Here is a tiny trained network, its code and every weight. The questions are about switching its units off for an input and a class, where a switched-off unit gives its printed mean instead of its output.

import numpy as np


def w(rows, s, z=0):
    codes = np.array(rows[::2]) - 128.0
    scale = np.full(codes.shape[1], s)
    scale[-1] = z or s
    return codes * scale


def norm(h):
    return h / np.sqrt((h * h).mean(-1, keepdims=True) + 1e-5)


def f(y):
    return y / 2 * (1 + np.tanh(0.7978845608 * (y + 0.044715 * y**3)))


def log_softmax(a):
    a = a - a.max(-1, keepdims=True)
    return a - np.log(np.exp(a).sum(-1, keepdims=True))


def net(x, mask):
    res = np.array(x, float).reshape(1, 5) / 4 @ E
    u = 0
    for l in range(3):
        y = f(norm(res) @ A[l][:, :-1].T + A[l][:, -1])
        res = res + np.where(mask[u : u + 8], y, B[l][:, -1]) @ B[l][:, :-1]
        u += 8
    return log_softmax(norm(res)[-1] @ U[:, :-1].T + U[:, -1])


A, B = {}, {}
E = w([
[143,2,140,34,211,234,162,67,106,138],'x0',
[173,71,155,155,88,209,7,189,73,149],'x1',
[34,80,204,182,109,104,173,73,121,161],'x2',
[73,177,138,151,189,198,160,149,81,75],'x3',
[93,106,96,119,181,171,103,147,74,227],'x4',
],0.008)
A[0] = w([
[66,56,174,79,229,246,150,61,103,107,211],'L0N1',
[211,115,114,160,75,86,210,53,208,82,136],'L0N2',
[139,124,183,172,13,41,79,106,125,159,110],'L0N3',
[99,113,120,91,216,178,111,69,89,169,2],'L0N4',
[213,82,45,45,178,255,104,160,121,90,182],'L0N5',
[123,93,32,54,181,131,176,71,188,244,102],'L0N6',
[220,104,195,86,150,141,127,139,123,104,107],'L0N7',
[111,228,115,156,210,134,131,173,47,52,149],'L0N8',
],0.0084,0.0043)
B[0] = w([
[161,46,134,194,179,119,205,93,130,203,246],'L0N1',
[102,173,162,108,70,95,150,190,158,58,193],'L0N2',
[150,73,110,75,83,76,159,117,193,206,193],'L0N3',
[130,171,41,112,79,91,119,194,96,150,164],'L0N4',
[55,170,111,102,168,202,91,83,151,158,223],'L0N5',
[191,132,204,47,165,2,127,174,76,105,192],'L0N6',
[64,198,164,123,152,173,152,87,100,129,150],'L0N7',
[172,164,56,151,99,172,166,213,215,95,186],'L0N8',
],0.01,0.012)
A[1] = w([
[49,156,144,215,82,59,142,139,137,107,75],'L1N1',
[108,39,211,135,177,155,134,101,49,98,101],'L1N2',
[127,148,147,48,200,190,68,136,111,157,93],'L1N3',
[183,82,85,254,74,162,54,101,62,96,1],'L1N4',
[57,195,146,64,145,138,56,112,77,65,10],'L1N5',
[153,175,100,137,173,98,246,78,249,133,121],'L1N6',
[150,127,75,33,133,111,212,26,98,137,98],'L1N7',
[129,173,149,43,120,48,166,52,161,72,128],'L1N8',
],0.009,0.0042)
B[1] = w([
[102,181,43,149,124,201,167,164,162,137,171],'L1N1',
[141,113,88,127,152,72,221,145,2,170,167],'L1N2',
[206,207,47,134,126,135,101,110,167,79,175],'L1N3',
[162,142,143,30,137,63,215,189,146,107,129],'L1N4',
[164,133,181,59,131,143,19,10,176,102,133],'L1N5',
[40,107,229,99,199,160,96,163,61,73,255],'L1N6',
[95,170,178,110,93,36,76,178,102,137,186],'L1N7',
[111,129,151,223,136,225,123,140,62,73,214],'L1N8',
],0.0098,0.0096)
A[2] = w([
[187,165,180,53,99,119,9,82,148,100,157],'L2N1',
[84,165,200,92,119,178,101,5,194,61,109],'L2N2',
[17,98,49,188,131,202,162,102,128,197,121],'L2N3',
[200,251,69,125,130,165,82,189,216,70,18],'L2N4',
[122,163,115,121,3,78,139,200,158,58,4],'L2N5',
[141,66,241,125,64,128,176,104,166,78,32],'L2N6',
[17,135,175,60,78,129,140,231,197,77,105],'L2N7',
[143,86,118,231,2,181,111,145,122,149,74],'L2N8',
],0.0077,0.0037)
B[2] = w([
[71,93,162,112,190,150,77,38,112,126,159],'L2N1',
[126,101,196,144,121,129,68,85,165,90,160],'L2N2',
[86,92,89,162,134,185,148,41,113,120,192],'L2N3',
[186,123,135,57,120,5,119,117,106,142,210],'L2N4',
[220,155,96,151,77,87,204,141,118,100,202],'L2N5',
[77,107,107,106,81,110,175,204,134,91,164],'L2N6',
[151,207,143,223,114,163,137,156,165,111,254],'L2N7',
[61,168,189,26,114,92,135,203,193,78,164],'L2N8',
],0.011,0.0086)
U = w([
[109,60,100,101,38,97,65,139,191,211,77],'0',
[48,184,184,166,171,201,175,166,124,74,167],'1',
[122,55,68,206,161,248,142,25,93,197,139],'2',
[131,164,195,59,167,158,17,35,143,86,143],'3',
[187,201,24,55,189,120,90,130,109,201,100],'4',
[196,194,145,163,24,82,164,203,197,64,119],'5',
[154,31,46,181,32,142,59,95,18,43,6],'6',
[134,29,196,99,184,46,204,130,43,183,170],'7',
],0.017,0.014)

Each question gives the input, the list of numbers given to net, and the class t.
The units are the neurons (one row each of A and B). Each row of codes is followed by its name. A weight is (code - 128) times the scale printed after its matrix; where a second scale follows, it is the last column's (A, B and U).
mask holds one flag per neuron, layer by layer. A switched-off neuron (its flag False) gives its mean, the last column of its row in B, instead of its output. The means were averaged over made-up inputs and are rounded, as every weight is.
A unit's drop is (log p(t) with every unit on - log p(t) with that unit switched off) / (log p(t) with every unit on - log p(t) with every unit switched off).
The circuit of an input: a set's keep is (log p(t) with only the set's units on - log p(t) with every unit switched off) / (log p(t) with every unit on - log p(t) with every unit switched off). Starting from the 12 units with the biggest drops (on a tie, the unit counted first), units are removed one at a time, each time the one whose removal leaves the highest keep (on an exact tie, the one counted first), for as long as the keep stays at least 0.8.
circuit, biggest first: the units of the circuit, biggest drop first
top k neurons: the k neurons with the biggest drops, biggest first
top k neurons in layer l: the k neurons of layer l with the biggest drops, biggest first
drop when u is switched off: that unit's drop, to one decimal
input [-7,8,-1,-3,1], class 0: top 2 neurons in layer 0 -> [L0N3 L0N2]
input [-3,-2,0,3,1], class 5: top 2 neurons -> [L0N8 L0N1]
input [-8,5,7,5,7], class 5: circuit, biggest first -> [L1N6]
input [8,1,5,7,-4], class 2: circuit, biggest first -> [L0N6 L2N3]
input [2,3,5,1,-7], class 7: top 3 neurons in layer 0 -> [L0N8 L0N1 L0N4]
input [-4,5,-6,-2,6], class 4: top 2 neurons in layer 2 -> [L2N4 L2N2]
input [-8,4,-2,-5,5], class 0: top 2 neurons -> [L0N3 L0N2]
input [4,-3,6,-5,-8], class 1: top 4 neurons -> [L1N8 L1N6 L0N4 L2N4]
input [0,-7,0,2,5], class 7: top 3 neurons in layer 0 -> [L0N6 L0N5 L0N2]
input [-3,3,-5,1,6], class 4: top 2 neurons -> [L0N8 L1N6]
input [5,-2,-3,-6,-8], class 3: top 2 neurons -> [L0N1 L1N5]
input [8,3,-6,-8,-1], class 3: top 3 neurons -> [L0N5 L0N7 L2N1]
input [-2,6,-1,-1,2], class 3: top 3 neurons -> [L0N1 L0N8 L2N1]
input [6,8,4,-4,-6], class 2: circuit, biggest first -> [L0N6]
input [-5,5,2,3,7], class 5: top 2 neurons in layer 0 -> [L0N5 L0N1]
input [-4,5,-4,8,3], class 5: top 2 neurons in layer 0 -> [L0N8 L0N1]
input [0,4,-4,-3,8], class 3: top 2 neurons in layer 0 -> [L0N1 L0N5]
input [0,7,5,8,0], class 2: top 2 neurons in layer 1 -> [L1N7 L1N6]
input [-1,2,5,7,4], class 2: drop when L0N1 is switched off -> 0.1
input [3,1,3,0,-4], class 7: circuit, biggest first -> [L0N1]
input [-1,4,0,7,-8], class 5: drop when L0N1 is switched off -> 0.2
input [-1,-2,-8,8,5], class 4: drop when L2N4 is switched off -> 0.4
